Below are the code and all the weights of a small trained network. Each question names an input and a target symbol and asks about switching units off, where a switched-off unit gives its printed mean instead of its output.

import numpy as np


def w(rows, s, z=0):
    codes = np.array(rows[::2]) - 128.0
    scale = np.full(codes.shape[1], s)
    scale[-1] = z or s
    return codes * scale


def norm(h):
    return h / np.sqrt((h * h).mean(-1, keepdims=True) + 1e-5)


def f(y):
    return y / 2 * (1 + np.tanh(0.7978845608 * (y + 0.044715 * y**3)))


def softmax(a):
    e = np.exp(a - a.max(-1, keepdims=True))
    return e / e.sum(-1, keepdims=True)


def log_softmax(a):
    a = a - a.max(-1, keepdims=True)
    return a - np.log(np.exp(a).sum(-1, keepdims=True))


def net(x, mask):
    ids = ['αγδεζηθλμξπστφψω'.index(c) for c in x.split()]
    T = len(ids)
    res = E[ids] + P[:T]
    r = norm(res)
    for j in range(3):
        rows = slice(2 * j, 2 * j + 2)
        q, k, v = (r @ M[0][rows].T for M in (Q, K, V))
        z = softmax(np.where(np.tri(T) > 0, q @ k.T / 2**0.5, -1e9)) @ v
        o = O[0][rows]
        res = res + np.where(mask[j], z, o[:, -1]) @ o[:, :-1]
    y = f(norm(res) @ A[0][:, :-1].T + A[0][:, -1])
    res = res + np.where(mask[3:19], y, B[0][:, -1]) @ B[0][:, :-1]
    return log_softmax(norm(res)[-1] @ U[:, :-1].T + U[:, -1])


Q, K, V, O, A, B = {}, {}, {}, {}, {}, {}
E = w([
[221,170,114,81,123,164],'α',
[96,153,244,115,138,109],'γ',
[170,152,152,119,143,149],'δ',
[133,140,212,137,124,128],'ε',
[187,152,85,97,132,128],'ζ',
[222,157,99,126,134,180],'η',
[153,165,165,53,156,143],'θ',
[157,134,105,84,99,153],'λ',
[154,147,109,44,126,92],'μ',
[8,89,120,101,172,38],'ξ',
[143,124,196,44,138,113],'π',
[72,106,225,94,208,139],'σ',
[155,143,82,99,190,191],'τ',
[193,38,183,210,113,117],'φ',
[106,65,164,104,121,43],'ψ',
[79,50,166,205,214,182],'ω',
],0.016)
P = w([
[114,201,57,201,128,87],'0',
[88,163,200,76,83,120],'1',
[209,200,202,161,189,89],'2',
[127,145,145,74,65,160],'3',
[210,169,196,137,201,73],'4',
[138,127,141,61,85,159],'5',
[212,142,168,121,203,77],'6',
[147,106,117,35,96,162],'7',
[224,113,132,86,211,85],'8',
[165,79,120,3,111,167],'9',
],0.015)
Q[0] = w([
[199,194,99,236,175,41],'h1',
[179,173,164,125,208,64],'h1',
[71,68,98,100,59,198],'h2',
[112,156,86,156,143,97],'h2',
[184,173,148,147,198,52],'h3',
[142,6,141,71,73,163],'h3',
],0.021)
K[0] = w([
[90,251,155,175,76,134],'h1',
[85,185,53,175,86,141],'h1',
[147,27,160,50,180,127],'h2',
[151,138,162,165,127,100],'h2',
[83,212,106,179,97,124],'h3',
[130,63,104,71,206,139],'h3',
],0.021)
V[0] = w([
[99,72,142,155,94,19],'h1',
[30,240,75,21,251,96],'h1',
[57,186,64,68,104,230],'h2',
[3,72,57,126,18,176],'h2',
[80,92,23,247,148,176],'h3',
[225,159,67,136,11,15],'h3',
],0.023)
O[0] = w([
[127,50,104,152,115,53,125],'h1',
[188,228,39,92,170,88,251],'h1',
[126,129,117,31,90,226,179],'h2',
[142,92,5,55,52,122,45],'h2',
[147,157,77,254,65,178,45],'h3',
[129,29,83,141,199,205,243],'h3',
],0.017,0.015)
A[0] = w([
[101,70,39,174,151,123,27],'n1',
[96,157,207,169,194,145,109],'n2',
[125,187,79,154,127,162,145],'n3',
[211,114,97,150,148,50,48],'n4',
[151,88,167,213,88,87,150],'n5',
[185,78,99,65,131,4,109],'n6',
[199,151,124,167,136,124,49],'n7',
[94,102,121,99,89,49,1],'n8',
[25,106,177,92,181,137,137],'n9',
[86,213,172,122,39,95,76],'n10',
[148,176,105,107,61,191,48],'n11',
[139,88,88,30,143,160,29],'n12',
[140,138,80,167,72,168,101],'n13',
[103,128,48,145,101,68,74],'n14',
[116,133,108,208,123,137,43],'n15',
[167,45,139,158,83,177,239],'n16',
],0.023,0.0034)
B[0] = w([
[187,203,196,121,83,123,187],'n1',
[120,97,54,86,40,97,199],'n2',
[149,110,201,130,74,127,191],'n3',
[123,95,56,94,58,134,179],'n4',
[85,161,118,89,207,200,169],'n5',
[42,131,245,209,188,144,236],'n6',
[93,131,177,180,109,110,174],'n7',
[135,132,168,212,123,215,155],'n8',
[253,131,102,124,128,194,212],'n9',
[81,92,40,192,98,231,177],'n10',
[15,81,112,83,163,119,157],'n11',
[99,102,50,196,91,45,251],'n12',
[109,134,177,101,175,102,154],'n13',
[158,133,153,15,115,130,144],'n14',
[157,30,112,95,130,76,163],'n15',
[83,209,152,34,129,102,182],'n16',
],0.031,0.014)
U = w([
[182,87,84,133,148,247,87],'α',
[64,119,119,180,105,7,118],'γ',
[198,64,149,199,40,115,251],'δ',
[124,26,76,86,89,84,194],'ε',
[236,160,204,134,112,163,183],'ζ',
[123,36,212,60,60,206,19],'η',
[194,232,125,67,164,110,3],'θ',
[58,180,90,28,111,127,81],'λ',
[201,135,35,196,133,124,218],'μ',
[180,143,164,73,37,54,236],'ξ',
[136,96,80,101,243,92,101],'π',
[142,213,112,181,51,103,163],'σ',
[70,228,170,137,172,190,43],'τ',
[103,17,185,196,165,162,166],'φ',
[164,94,220,65,175,47,117],'ψ',
[59,97,104,192,46,208,85],'ω',
],0.014,0.0032)

Each question gives the input, a string of symbols that net reads in full, and the target symbol t.
The units are the heads (2 rows each of Q, K, V and O) and the neurons (one row each of A and B). Each row of codes is followed by its name. A weight is (code - 128) times the scale printed after its matrix; where a second scale follows, it is the last column's (O, A, B and U).
mask holds one flag per unit, heads first, then neurons. A switched-off unit (its flag False) gives its mean, the last column of its rows in O or B, instead of its output. The means were averaged over made-up inputs and are rounded, as every weight is.
A unit's drop is (log p(t) with every unit on - log p(t) with that unit switched off) / (log p(t) with every unit on - log p(t) with every unit switched off).
The circuit of an input: a set's keep is (log p(t) with only the set's units on - log p(t) with every unit switched off) / (log p(t) with every unit on - log p(t) with every unit switched off). Starting from the 12 units with the biggest drops (on a tie, the unit counted first), units are removed one at a time, each time the one whose removal leaves the highest keep (on an exact tie, the one counted first), for as long as the keep stays at least 0.8.
circuit, biggest first: the units of the circuit, biggest drop first
unit that matters most: the unit with the biggest drop
top k neurons: the k neurons with the biggest drops, biggest first
which heads matter: for each layer, one digit per head in row order, 1 if its drop is at least 0.15 and else 0, layers parted by /
input π α η ζ η γ η μ ψ γ, target φ: circuit, biggest first	h1, n6
input μ μ ψ λ, target φ: which heads matter	101
input τ α ε α ζ ζ μ η, target π: unit that matters most	h3
input μ γ ξ γ ζ θ γ π ζ φ, target η: top 2 neurons	n16, n9
input θ μ σ ψ ε, target θ: which heads matter	100
input μ μ ψ ψ ω γ, target ω: which heads matter	001
input ζ π ζ, target ζ: which heads matter	001
input ψ δ θ ψ γ ξ ε, target ψ: which heads matter	111
input ε λ ω φ τ λ η λ ψ, target ε: which heads matter	011
input λ φ ζ ζ δ ξ ζ ψ ψ, target λ: top 2 neurons	n16, n11
input η ω δ τ λ ζ γ, target η: top 2 neurons	n12, n2
input η λ δ α π ψ ζ δ φ, target η: which heads matter	111
input η σ λ φ α μ γ φ δ η, target η: which heads matter	100
input μ σ ξ ψ ε θ γ, target μ: circuit, biggest first	h3, h1
input φ π μ δ α μ μ ε, target π: which heads matter	001
input δ ω ζ ε α ε λ, target δ: which heads matter	011
input π α ψ ψ, target φ: circuit, biggest first	n6, h1
input μ δ τ ζ γ γ δ θ τ, target μ: circuit, biggest first	h3, h1, n12
input δ μ γ π α, target δ: which heads matter	011
input θ γ ψ, target θ: circuit, biggest first	h1
input λ μ γ ψ γ ξ η η, target γ: circuit, biggest first	n12
input φ μ δ, target φ: top 3 neurons	n5, n15, n12
input μ γ μ α, target π: circuit, biggest first	h3, n3
